Look-ups in named tables: a row name and a column name give one cell, copied from the table.

fakuz.tsv
	fumel	teke	tesi	zed	bipil	kek
zap	0.65	0.44	0.32	0.69	0.42	0.66
dosiki	0.42	0.58	0.66	0.40	0.59	0.42
laz	0.35	0.62	0.77	0.31	0.63	0.35
fipesu	0.47	0.54	0.59	0.46	0.55	0.48
rifafe	0.39	0.61	0.73	0.35	0.62	0.37
kal	0.53	0.52	0.50	0.53	0.51	0.53
luba	0.75	0.38	0.17	0.82	0.35	0.76
lofa	0.61	0.46	0.39	0.62	0.46	0.61

What is the teke of rifafe in fakuz? 0.61
What is the kek of zap in fakuz? 0.66
What is the bipil of luba in fakuz? 0.35
What is the kek of kal in fakuz? 0.53
What is the teke of fipesu in fakuz? 0.54
What is the kek of lofa in fakuz? 0.61
What is the bipil of laz in fakuz? 0.63
What is the kek of rifafe in fakuz? 0.37
What is the tesi of lofa in fakuz? 0.39
What is the kek of dosiki in fakuz? 0.42
What is the kek of luba in fakuz? 0.76
What is the zed of laz in fakuz? 0.31
What is the zed of lofa in fakuz? 0.62
What is the teke of laz in fakuz? 0.62
What is the tesi of kal in fakuz? 0.50

sot
         fek  sav  mif  met  zolelem  golefis  susisis  mokise  dun
bamoto    39   47  115  134      128       53       85     175  117
vug       70   72   40  120       83       73       48     197   86
ril       69   68   41   90       62      108       57     126   83
sokim     66   61   42   93       66       84       54     188   89
zire      31   38  117  139      139       51       86     174  117
baripem   66   81   37   98       67       93       58     184   93

What is the mif of ril in sot? 41
What is the mokise of bamoto in sot? 175
What is the mokise of ril in sot? 126
What is the fek of zire in sot? 31
What is the mif of vug in sot? 40
What is the mif of zire in sot? 117
What is the sav of ril in sot? 68
What is the susisis of bamoto in sot? 85
What is the dun of sokim in sot? 89
What is the golefis of vug in sot? 73
What is the fek of bamoto in sot? 39
What is the susisis of sokim in sot? 54
What is the met of bamoto in sot? 134
What is the golefis of zire in sot? 51
What is the susisis of vug in sot? 48

pekage =
|  | turas | lutiven | vos | lur |
|---|---|---|---|---|
| bofosuz | -27 | -90 | 28 | -21 |
| sigupa | 5 | 43 | -44 | 34 |
| beve | -1 | 17 | -24 | 88 |

lur of bofosuz: -21
vos of sigupa: -44
lur of beve: 88
turas of beve: -1
vos of beve: -24
lutiven of sigupa: 43
vos of bofosuz: 28
turas of bofosuz: -27
lur of sigupa: 34
lutiven of beve: 17

pim:
,mim,samer,vola,vav
begipi,216,78,174,68
suz,90,199,96,178
nizuba,227,76,171,88
tapamum,25,242,88,206

What is the vav of suz in pim?
178
What is the vav of begipi in pim?
68
What is the mim of tapamum in pim?
25
What is the mim of begipi in pim?
216
What is the mim of nizuba in pim?
227
What is the samer of begipi in pim?
78
What is the vola of nizuba in pim?
171
What is the vola of suz in pim?
96
What is the samer of nizuba in pim?
76
What is the samer of suz in pim?
199
What is the vav of nizuba in pim?
88
Which row has the largest samer? tapamum

naladas:
	gevuka	zefidam	fodovov
nudutam	0.762	0.356	0.520
zerup	0.663	0.451	0.447
res	0.496	0.721	0.593
vadi	0.331	0.514	0.482
fakidav	0.550	0.615	0.439
malu	0.867	0.553	0.455
fub	0.155	0.824	0.504
muneri	0.687	0.726	0.522
konu	0.434	0.636	0.772
romes	0.183	0.622	0.406

fakidav, zefidam -> 0.615
nudutam, zefidam -> 0.356
zerup, zefidam -> 0.451
zerup, gevuka -> 0.663
vadi, gevuka -> 0.331
nudutam, gevuka -> 0.762
muneri, fodovov -> 0.522
konu, zefidam -> 0.636
fakidav, fodovov -> 0.439
res, zefidam -> 0.721
konu, gevuka -> 0.434

Table kug
	mada	luratok	kir	lazini
vub	58	73	68	80
fito	58	68	68	45
pib	74	43	52	51
gibivob	49	82	59	71
fil	46	62	1	29
buzo	68	55	58	36
fop	55	61	52	69
bevogev	59	69	62	72
sekure	48	66	47	66
fas	53	76	61	77
pizupig	49	64	37	51
zikeki	83	38	63	50
pivulup	48	67	39	56

mada of fop: 55
luratok of gibivob: 82
mada of fas: 53
mada of buzo: 68
kir of fil: 1
luratok of buzo: 55
kir of pivulup: 39
luratok of zikeki: 38
lazini of pib: 51
lazini of pizupig: 51
kir of zikeki: 63
lazini of bevogev: 72
lazini of fas: 77
luratok of pizupig: 64
mada of zikeki: 83
kir of pib: 52
mada of pivulup: 48
luratok of sekure: 66
luratok of bevogev: 69
mada of fil: 46
Row with the largest mada: zikeki

